Below is a small trained network, with its code and all its weights. Each question gives an input and a class and asks what happens when units are switched off, that is, made to give their printed mean instead of their output.

import numpy as np


def w(rows, s, z=0):
    codes = np.array(rows[::2]) - 128.0
    scale = np.full(codes.shape[1], s)
    scale[-1] = z or s
    return codes * scale


def norm(h):
    return h / np.sqrt((h * h).mean(-1, keepdims=True) + 1e-5)


def f(y):
    return np.maximum(y, 0)


def log_softmax(a):
    a = a - a.max(-1, keepdims=True)
    return a - np.log(np.exp(a).sum(-1, keepdims=True))


def net(x, mask):
    res = np.array(x, float).reshape(1, 7) / 4 @ E
    u = 0
    for l in range(2):
        y = f(norm(res) @ A[l][:, :-1].T + A[l][:, -1])
        res = res + np.where(mask[u : u + 11], y, B[l][:, -1]) @ B[l][:, :-1]
        u += 11
    return log_softmax(norm(res)[-1] @ U[:, :-1].T + U[:, -1])


A, B = {}, {}
E = w([
[88,149,230,131,155,125,67,133,134,156],'x0',
[174,154,117,137,131,126,51,142,105,103],'x1',
[98,163,40,76,99,135,102,153,67,211],'x2',
[101,140,147,69,195,105,197,154,129,102],'x3',
[118,179,111,135,93,92,165,54,149,62],'x4',
[29,254,183,75,97,140,114,106,163,102],'x5',
[148,55,156,213,74,139,123,71,168,170],'x6',
],0.0028)
A[0] = w([
[188,138,136,142,82,102,175,95,166,71,39],'0.n1',
[188,19,101,203,62,132,96,159,120,169,17],'0.n2',
[135,70,158,221,94,85,133,36,129,166,102],'0.n3',
[96,136,170,141,139,136,46,87,174,103,37],'0.n4',
[68,176,168,66,180,92,151,152,115,42,99],'0.n5',
[255,72,161,177,175,124,129,153,114,84,76],'0.n6',
[114,90,122,106,183,155,199,133,130,139,113],'0.n7',
[78,94,166,92,192,123,206,147,168,166,2],'0.n8',
[113,153,115,84,51,170,116,123,171,182,116],'0.n9',
[153,113,50,131,131,69,193,150,142,142,134],'0.n10',
[112,155,207,130,90,136,73,102,133,128,10],'0.n11',
],0.0035,0.0024)
B[0] = w([
[121,162,136,130,106,186,162,74,91,78,179],'0.n1',
[175,137,104,178,144,215,130,104,170,243,237],'0.n2',
[49,137,15,95,99,72,125,128,56,209,235],'0.n3',
[99,166,147,152,66,121,100,192,147,130,169],'0.n4',
[157,76,108,161,85,191,169,130,118,225,253],'0.n5',
[141,100,77,68,170,106,75,176,33,87,233],'0.n6',
[168,125,253,86,148,134,143,120,150,134,179],'0.n7',
[86,76,155,116,186,174,243,150,153,137,162],'0.n8',
[141,138,153,97,186,50,133,160,110,103,186],'0.n9',
[103,176,228,163,142,168,63,165,173,139,206],'0.n10',
[67,130,183,192,98,128,90,234,124,158,164],'0.n11',
],0.0036,0.0028)
A[1] = w([
[227,55,100,202,179,144,89,123,129,135,154],'1.n1',
[135,131,117,155,67,114,164,95,174,52,6],'1.n2',
[135,96,84,116,89,84,73,86,119,174,145],'1.n3',
[91,194,201,173,125,111,58,131,198,115,10],'1.n4',
[205,63,113,183,165,123,108,120,140,143,137],'1.n5',
[126,134,113,153,76,152,156,60,163,79,45],'1.n6',
[168,190,66,50,155,137,116,159,114,156,61],'1.n7',
[185,69,134,93,221,42,86,170,106,2,10],'1.n8',
[201,70,113,186,116,161,104,118,132,162,20],'1.n9',
[132,147,107,144,112,126,149,59,163,59,48],'1.n10',
[123,100,145,104,164,171,73,148,122,212,180],'1.n11',
],0.0051,0.0022)
B[1] = w([
[225,67,105,146,178,223,107,192,154,108,245],'1.n1',
[178,166,97,150,176,67,153,114,94,67,159],'1.n2',
[99,55,129,164,173,76,199,139,199,160,198],'1.n3',
[142,119,206,247,12,182,57,163,129,162,180],'1.n4',
[164,86,72,143,140,237,57,156,172,140,213],'1.n5',
[192,162,149,144,204,20,88,49,76,54,166],'1.n6',
[91,158,98,38,126,139,62,113,73,172,199],'1.n7',
[65,21,209,66,7,87,61,155,79,4,180],'1.n8',
[159,199,61,207,221,189,173,177,231,179,197],'1.n9',
[205,164,134,190,252,51,98,106,128,58,162],'1.n10',
[157,184,95,133,86,113,167,51,142,53,254],'1.n11',
],0.0042,0.0047)
U = w([
[202,80,53,188,174,208,117,152,183,190,185],'0',
[72,105,84,166,97,46,162,79,155,209,4],'1',
[89,177,226,196,35,152,76,140,137,155,158],'2',
[88,203,81,1,118,132,100,130,64,176,130],'3',
[93,101,212,72,175,149,245,127,153,149,128],'4',
[162,174,136,164,165,40,143,62,112,38,142],'5',
[157,34,156,67,119,160,69,180,84,36,111],'6',
],0.0094,0.0026)

Each question gives the input, the list of numbers given to net, and the class t.
The units are the neurons (one row each of A and B). Each row of codes is followed by its name. A weight is (code - 128) times the scale printed after its matrix; where a second scale follows, it is the last column's (A, B and U).
mask holds one flag per neuron, layer by layer. A switched-off neuron (its flag False) gives its mean, the last column of its row in B, instead of its output. The means were averaged over made-up inputs and are rounded, as every weight is.
A unit's drop is (log p(t) with every unit on - log p(t) with that unit switched off) / (log p(t) with every unit on - log p(t) with every unit switched off).
The circuit of an input: a set's keep is (log p(t) with only the set's units on - log p(t) with every unit switched off) / (log p(t) with every unit on - log p(t) with every unit switched off). Starting from the 12 units with the biggest drops (on a tie, the unit counted first), units are removed one at a time, each time the one whose removal leaves the highest keep (on an exact tie, the one counted first), for as long as the keep stays at least 0.8.
units of the circuit, in order: the units of the circuit, biggest drop first
most important unit: the unit with the biggest drop
k most important neurons: the k neurons with the biggest drops, biggest first
k most important neurons of layer l: the k neurons of layer l with the biggest drops, biggest first
drop of u: that unit's drop, to one decimal
input [7,-5,-8,-6,7,-6,-6], class 6: most important unit	0.n6
input [1,-4,8,1,5,-4,6], class 1: units of the circuit, in order	(0.n3 1.n1)
input [5,-2,-5,2,4,-4,3], class 6: units of the circuit, in order	(0.n6 1.n8)
input [-1,4,-6,0,1,2,3], class 5: units of the circuit, in order	(0.n1 1.n6)
input [2,-8,-7,0,3,1,1], class 5: units of the circuit, in order	(1.n6 1.n2)
input [7,-7,-6,-8,7,-5,-6], class 5: 3 most important neurons	(0.n1 0.n5 0.n3)
input [-8,5,-3,-3,-5,6,0], class 5: 2 most important neurons	(0.n6 0.n3)
input [4,-7,-7,1,8,-7,-4], class 6: 2 most important neurons	(0.n6 1.n8)
input [6,-2,2,-5,-6,7,-8], class 2: 4 most important neurons	(1.n4 0.n3 0.n6 0.n11)
input [1,3,-3,-1,-3,-3,-2], class 6: 3 most important neurons	(0.n6 1.n8 0.n5)
input [1,7,-6,-1,-7,-1,-1], class 6: 2 most important neurons	(1.n8 0.n6)
input [-7,-1,-1,1,8,-5,-5], class 5: 2 most important neurons	(0.n1 1.n10)
input [4,-3,2,7,6,-3,5], class 4: 2 most important neurons	(0.n8 0.n7)
input [1,1,-2,7,8,-4,6], class 5: 2 most important neurons	(0.n1 0.n3)
input [-4,2,-8,3,-5,-6,-6], class 6: most important neuron	(1.n8)
input [-1,0,-2,8,-1,-3,-1], class 6: 3 most important neurons	(1.n8 0.n6 0.n2)
input [8,4,-3,1,-1,-1,2], class 2: 2 most important neurons of layer 0	(0.n4 0.n11)
input [-7,-3,-5,5,-2,1,-8], class 4: 2 most important neurons of layer 0	(0.n5 0.n6)
input [7,-1,-2,5,6,3,-7], class 2: 3 most important neurons of layer 1	(1.n4 1.n3 1.n1)
input [1,8,-5,7,5,8,-2], class 2: most important unit	1.n4
input [2,-2,3,6,7,-1,4], class 5: drop of 0.n1	0.7
input [3,-8,2,0,-6,-3,-2], class 4: drop of 0.n8	0.2
input [-8,-8,5,3,3,-4,-2], class 4: drop of 0.n3	0.4
input [-7,-1,1,-7,-2,6,8], class 1: drop of 0.n6	0.1
